Below is a small trained network, with its code and all its weights. Each question gives an input and a target symbol and asks what happens when units are switched off, that is, made to give their printed mean instead of their output.

import numpy as np


def w(rows, s, z=0):
    codes = np.array(rows[::2]) - 128.0
    scale = np.full(codes.shape[1], s)
    scale[-1] = z or s
    return codes * scale


def f(y):
    return np.maximum(y, 0)


def softmax(a):
    e = np.exp(a - a.max(-1, keepdims=True))
    return e / e.sum(-1, keepdims=True)


def log_softmax(a):
    a = a - a.max(-1, keepdims=True)
    return a - np.log(np.exp(a).sum(-1, keepdims=True))


def net(x, mask):
    ids = ['αδζηλμξπφψ'.index(c) for c in x.split()]
    T = len(ids)
    res = E[ids] + P[:T]
    u = 0
    for l in range(2):
        q, k, v = (res @ M[l].T for M in (Q, K, V))
        z = softmax(np.where(np.tri(T) > 0, q @ k.T / 4**0.5, -1e9)) @ v
        res = res + np.where(mask[u], z, O[l][:, -1]) @ O[l][:, :-1]
        u += 1
        y = f(res @ A[l][:, :-1].T + A[l][:, -1])
        res = res + np.where(mask[u : u + 4], y, B[l][:, -1]) @ B[l][:, :-1]
        u += 4
    return log_softmax(res[-1] @ U[:, :-1].T + U[:, -1])


Q, K, V, O, A, B = {}, {}, {}, {}, {}, {}
E = w([
[134,129,219],'α',
[194,83,103],'δ',
[138,109,81],'ζ',
[138,100,90],'η',
[83,150,163],'λ',
[61,167,66],'μ',
[91,251,186],'ξ',
[152,104,49],'π',
[126,168,202],'φ',
[181,53,169],'ψ',
],0.015)
P = w([
[52,8,165],'0',
[145,162,182],'1',
[105,70,113],'2',
[153,169,171],'3',
[101,66,115],'4',
[160,180,161],'5',
[96,66,114],'6',
[168,187,153],'7',
],0.014)
Q[0] = w([
[236,196,109],'L0H0',
[171,167,58],'L0H0',
[67,112,184],'L0H0',
[3,65,198],'L0H0',
],0.013)
K[0] = w([
[252,210,64],'L0H0',
[202,191,133],'L0H0',
[96,67,190],'L0H0',
[2,65,151],'L0H0',
],0.0099)
V[0] = w([
[132,69,2],'L0H0',
[134,84,198],'L0H0',
[196,77,171],'L0H0',
[103,148,31],'L0H0',
],0.0096)
O[0] = w([
[154,14,183,1],'L0H0',
[179,190,102,237],'L0H0',
[201,219,26,157],'L0H0',
[67,55,252,15],'L0H0',
],0.0045,0.0057)
A[0] = w([
[194,160,177,151],'L0N0',
[166,168,89,86],'L0N1',
[166,212,251,67],'L0N2',
[148,48,120,254],'L0N3',
],0.012,0.0066)
B[0] = w([
[221,19,42,214],'L0N0',
[24,89,136,187],'L0N1',
[21,2,74,254],'L0N2',
[69,167,72,194],'L0N3',
],0.008,0.009)
Q[1] = w([
[194,195,49],'L1H0',
[208,205,158],'L1H0',
[57,21,194],'L1H0',
[2,138,38],'L1H0',
],0.0099)
K[1] = w([
[250,158,177],'L1H0',
[228,145,50],'L1H0',
[30,94,99],'L1H0',
[57,138,254],'L1H0',
],0.0097)
V[1] = w([
[254,225,18],'L1H0',
[206,112,87],'L1H0',
[187,60,98],'L1H0',
[40,148,190],'L1H0',
],0.0073)
O[1] = w([
[155,150,3,1],'L1H0',
[89,142,22,68],'L1H0',
[73,58,44,111],'L1H0',
[119,151,253,183],'L1H0',
],0.007,0.0086)
A[1] = w([
[111,208,159,255],'L1N0',
[175,231,86,224],'L1N1',
[77,113,151,49],'L1N2',
[250,62,143,118],'L1N3',
],0.013,0.0031)
B[1] = w([
[251,126,125,209],'L1N0',
[97,225,147,207],'L1N1',
[105,125,92,254],'L1N2',
[235,125,50,175],'L1N3',
],0.012,0.0095)
U = w([
[138,12,106,101],'α',
[136,135,46,2],'δ',
[105,173,101,163],'ζ',
[143,153,106,185],'η',
[101,82,166,152],'λ',
[212,194,178,52],'μ',
[10,81,124,37],'ξ',
[118,99,87,254],'π',
[100,45,111,133],'φ',
[196,86,111,169],'ψ',
],0.011,0.0079)

Each question gives the input, a string of symbols that net reads in full, and the target symbol t.
The units are the heads (4 rows each of Q, K, V and O) and the neurons (one row each of A and B). Each row of codes is followed by its name. A weight is (code - 128) times the scale printed after its matrix; where a second scale follows, it is the last column's (O, A, B and U).
mask holds one flag per unit, layer by layer, with each layer's heads first. A switched-off unit (its flag False) gives its mean, the last column of its rows in O or B, instead of its output. The means were averaged over made-up inputs and are rounded, as every weight is.
A unit's drop is (log p(t) with every unit on - log p(t) with that unit switched off) / (log p(t) with every unit on - log p(t) with every unit switched off).
The circuit of an input: a set's keep is (log p(t) with only the set's units on - log p(t) with every unit switched off) / (log p(t) with every unit on - log p(t) with every unit switched off). Starting from all 10 units, units are removed one at a time, each time the one whose removal leaves the highest keep (on an exact tie, the one counted first), for as long as the keep stays at least 0.8.
circuit, biggest first: the units of the circuit, biggest drop first
most important unit: the unit with the biggest drop
k most important neurons: the k neurons with the biggest drops, biggest first
top k neurons in layer l: the k neurons of layer l with the biggest drops, biggest first
input μ δ ψ ξ ψ, target λ: top 2 neurons in layer 0 => [L0N3; L0N0]
input ξ α ξ ψ α, target μ: circuit, biggest first => [L0N0; L1H0; L1N0]
input μ ψ ξ α λ ξ φ, target λ: circuit, biggest first => [L0H0; L1H0]
input μ π π μ μ ξ ξ λ, target λ: 2 most important neurons => [L0N2; L0N0]
input ξ ξ α η π, target μ: circuit, biggest first => [L1H0; L0N0; L0N2]
input ξ λ δ η φ ψ, target ψ: circuit, biggest first => [L1N3; L0N0]
input μ ζ π, target λ: most important unit => L0H0
input λ μ α, target ψ: top 2 neurons in layer 1 => [L1N1; L1N3]
input α μ ξ ξ λ, target ζ: circuit, biggest first => [L0H0; L1H0; L0N2; L1N1]
input π δ ξ, target ξ: 2 most important neurons => [L0N3; L1N0]
input α δ φ, target ζ: circuit, biggest first => [L0H0; L0N2; L1H0; L1N1]
input π ζ η δ ζ, target ξ: circuit, biggest first => [L0H0; L0N3; L1N0]
input ξ η ψ, target μ: 3 most important neurons => [L0N0; L0N3; L0N2]
input λ η ξ α ξ α, target α: circuit, biggest first => [L0N0; L0N2]
input π ξ δ ξ π, target ξ: 4 most important neurons => [L0N0; L1N0; L1N3; L0N3]
input ξ ξ ξ α ξ α μ, target μ: circuit, biggest first => [L1H0; L0N0; L0N2]
input α α ψ α, target α: top 2 neurons in layer 0 => [L0N2; L0N0]
input α λ ξ λ ξ α α, target ζ: 3 most important neurons => [L0N2; L1N1; L1N0]
input ξ δ δ ξ, target ξ: most important unit => L0N2
input ξ α ξ, target μ: circuit, biggest first => [L1H0; L0N0]
input π η α π δ ξ ζ, target ξ: 3 most important neurons => [L0N0; L1N0; L0N3]
input ξ α φ, target μ: 2 most important neurons => [L0N0; L1N0]
input ξ μ φ η μ μ α, target μ: circuit, biggest first => [L0N0; L1H0; L0N2]
input α δ π, target ζ: 2 most important neurons => [L0N2; L0N0]
input α λ μ δ δ ξ φ, target ζ: circuit, biggest first => [L0H0; L1H0; L0N2; L1N1]
input ξ ξ η, target μ: circuit, biggest first => [L1H0; L0N2; L0N0]
input μ η δ α λ, target λ: most important neuron => [L0N0]
input ψ ξ φ ζ α ξ α, target δ: circuit, biggest first => [L0H0; L1H0; L0N2]
input π ζ ζ η ζ ξ α, target ξ: circuit, biggest first => [L1N0; L1H0]
input μ μ α δ ξ, target λ: most important unit => L0H0
